[-33  22   6  48] -> P
[37 33 56 17] -> L
[-1 -1  0  6] -> D
[-4 -1  1 14] -> T
[ 33  31  51 -36] -> Q
[ 2  3  4 -8] -> K
[ 2  3  1 -8] -> U
[ 37  33  56 -37] -> W
[ 17  22  26 -30] -> A
[-33  22   7  47] -> G
tags:
[37] -> J203
[55] -> J381
[1] -> J190
[4] -> J876
[51] -> J696
[56] -> J809
[0] -> J148
[2] -> J472
join W 3:  => J809
asked: [-33  22   6  48] => P
asked: [ 2  3  4 -8] => K
asked: [37 33 56 17] => L
asked: [-1 -1  0  6] => D
asked: [-4 -1  1 14] => T

[ 35   6 -35 -54 -17   7 -10 -10 -17   9  -5  20 -21   9  19 -56  -6   4
  16 -38  13   5 -13 -57] -> R
[  7 -42   1 -16 -12 -23  39 -52  20  -3  30  -1 -31 -27 -14 -20 -30 -12
  -1  14 -11 -31 -36 -24] -> C
[ 35   6 -35 -54 -17  -2 -10 -43 -17   9  -5  20 -21   9  19 -56  -6   4
  16 -38  13   5 -13 -57] -> J
Table of tags by key:
[-35] -> J214
[-36] -> J425
[-12] -> J881
[35] -> J278
[-13] -> J386
[36] -> J48
join J 23:  => J386
asked: [  7 -42   1 -16 -12 -23  39 -52  20  -3  30  -1 -31 -27 -14 -20 -30 -12
  -1  14 -11 -31 -36 -24] => C
asked: [ 35   6 -35 -54 -17   7 -10 -10 -17   9  -5  20 -21   9  19 -56  -6   4
  16 -38  13   5 -13 -57] => R
asked: [ 35   6 -35 -54 -17  -2 -10 -43 -17   9  -5  20 -21   9  19 -56  -6   4
  16 -38  13   5 -13 -57] => J

[ 13 -23   2  -9  13  -4  19  15  15 -32   7   5  25 -13  18  -1  -5 -11
 -20   1 -19] -> V
[-26  20 -16  29 -23  24  -9   4   1  17 -11  -1  13  17   8  -7 -16 -24
 -34  15 -32] -> E
[ 36 -18  25 -28  29 -19 -24 -33 -31   1 -13 -27 -34  19  -3 -26 -16 -17
 -22  24 -20] -> F
[ -3  23   9   0  -1  24 -19 -22 -28  25   2   2 -30  21 -13   7  13  22
  19   9  26] -> B
[-33   2 -34  39 -35   9  18  24  34 -16  14  20  27 -19 -12  22  12  11
   9 -30  10] -> M
[-26  20 -16  29 -23  24  -9   4   1  17   0  13  -8   0  -8  21   7  17
  18 -17  22] -> H
[ -5 -28  -7 -23  -4 -38  11   3   7 -31   1 -17  14 -20   9 -24  -9 -18
 -16  -8 -20] -> S
[ -4 -11 -13  18  -4  -9 -21 -21  -8  -8 -15  -2   5  17 -17  14 -13 -39
 -38  -9 -53] -> N
[ -4 -11 -13  18  -4  -9 -21 -21  -8  -8 -15  -2   5  17 -17   0 -13 -39
 -38  -9 -53] -> X
[-17  -6 -17  17 -15 -26 -24 -23  -9  -4 -12  -8  -7   8 -21   2 -10 -24
 -24 -14 -32] -> Z
[-37  11 -29  26 -33  14  26  36  28 -14  15  26  34 -22   3  27  14  20
  24 -26  23] -> Y
tags:
[-8] -> J424
[-2] -> J958
[-7] -> J858
[2] -> J845
[-3] -> J642
[19] -> J427
[20] -> J341
[26] -> J857
[-9] -> J644
join Z 12:  => J424
asked: [ -4 -11 -13  18  -4  -9 -21 -21  -8  -8 -15  -2   5  17 -17   0 -13 -39
 -38  -9 -53] => X
asked: [-26  20 -16  29 -23  24  -9   4   1  17 -11  -1  13  17   8  -7 -16 -24
 -34  15 -32] => E
asked: [-26  20 -16  29 -23  24  -9   4   1  17   0  13  -8   0  -8  21   7  17
  18 -17  22] => H
asked: [ -3  23   9   0  -1  24 -19 -22 -28  25   2   2 -30  21 -13   7  13  22
  19   9  26] => B

[ -2   5   4   0  20  -2  -3   0   6  12 -12  -4 -16   3   2  35  -7  -7
  -6 -14  -9   6  -4]  Dalal
[ -6   6   8  -4   1  11  18   6  14   3 -16  -3  -3 -13   5  10  -4   7
 -13  -3   5  -7 -16]  sos
[  7 -12 -12   1 -25  -7  -4  -5 -13 -12  19   9  15   2  -1 -24   0  -7
  10  -2  -1  -6  18]  Nit
[  7 -12 -12   1 -25  -7  -4  -5 -13 -12  19   9  15   2  -4  24 -12  -5
 -14 -20  -9  -9 -12]  logas
[  3 -11 -10  -2 -22  -6  -2  -5 -10  -5  13   7   8  -5  -1 -41  10  -2
  15  10  -2  -6  12]  vufeg
[  7  -8  -5   4  -7  -8  -3  -3  -6  -8  10   7   6  10  -3 -27   2  -2
   9   5   5  -4  15]  zeru
[  7 -12 -12   1 -25  -7  -4  -5 -13 -12  19   9  15   2  -4 -50  12   1
  17  15   5  -6  17]  Tili
[ 10  -6  -5   9  -4  -8 -17  -3 -14 -17  23   4  17  23  -9 -20   3   2
   9  11  11   4  16]  div
tags:
[-4] -> J795
[2] -> J523
[3] -> J287
[11] -> J509
[4] -> J132
join div 17:  => J287
asked: [  7 -12 -12   1 -25  -7  -4  -5 -13 -12  19   9  15   2  -4  24 -12  -5
 -14 -20  -9  -9 -12] => logas

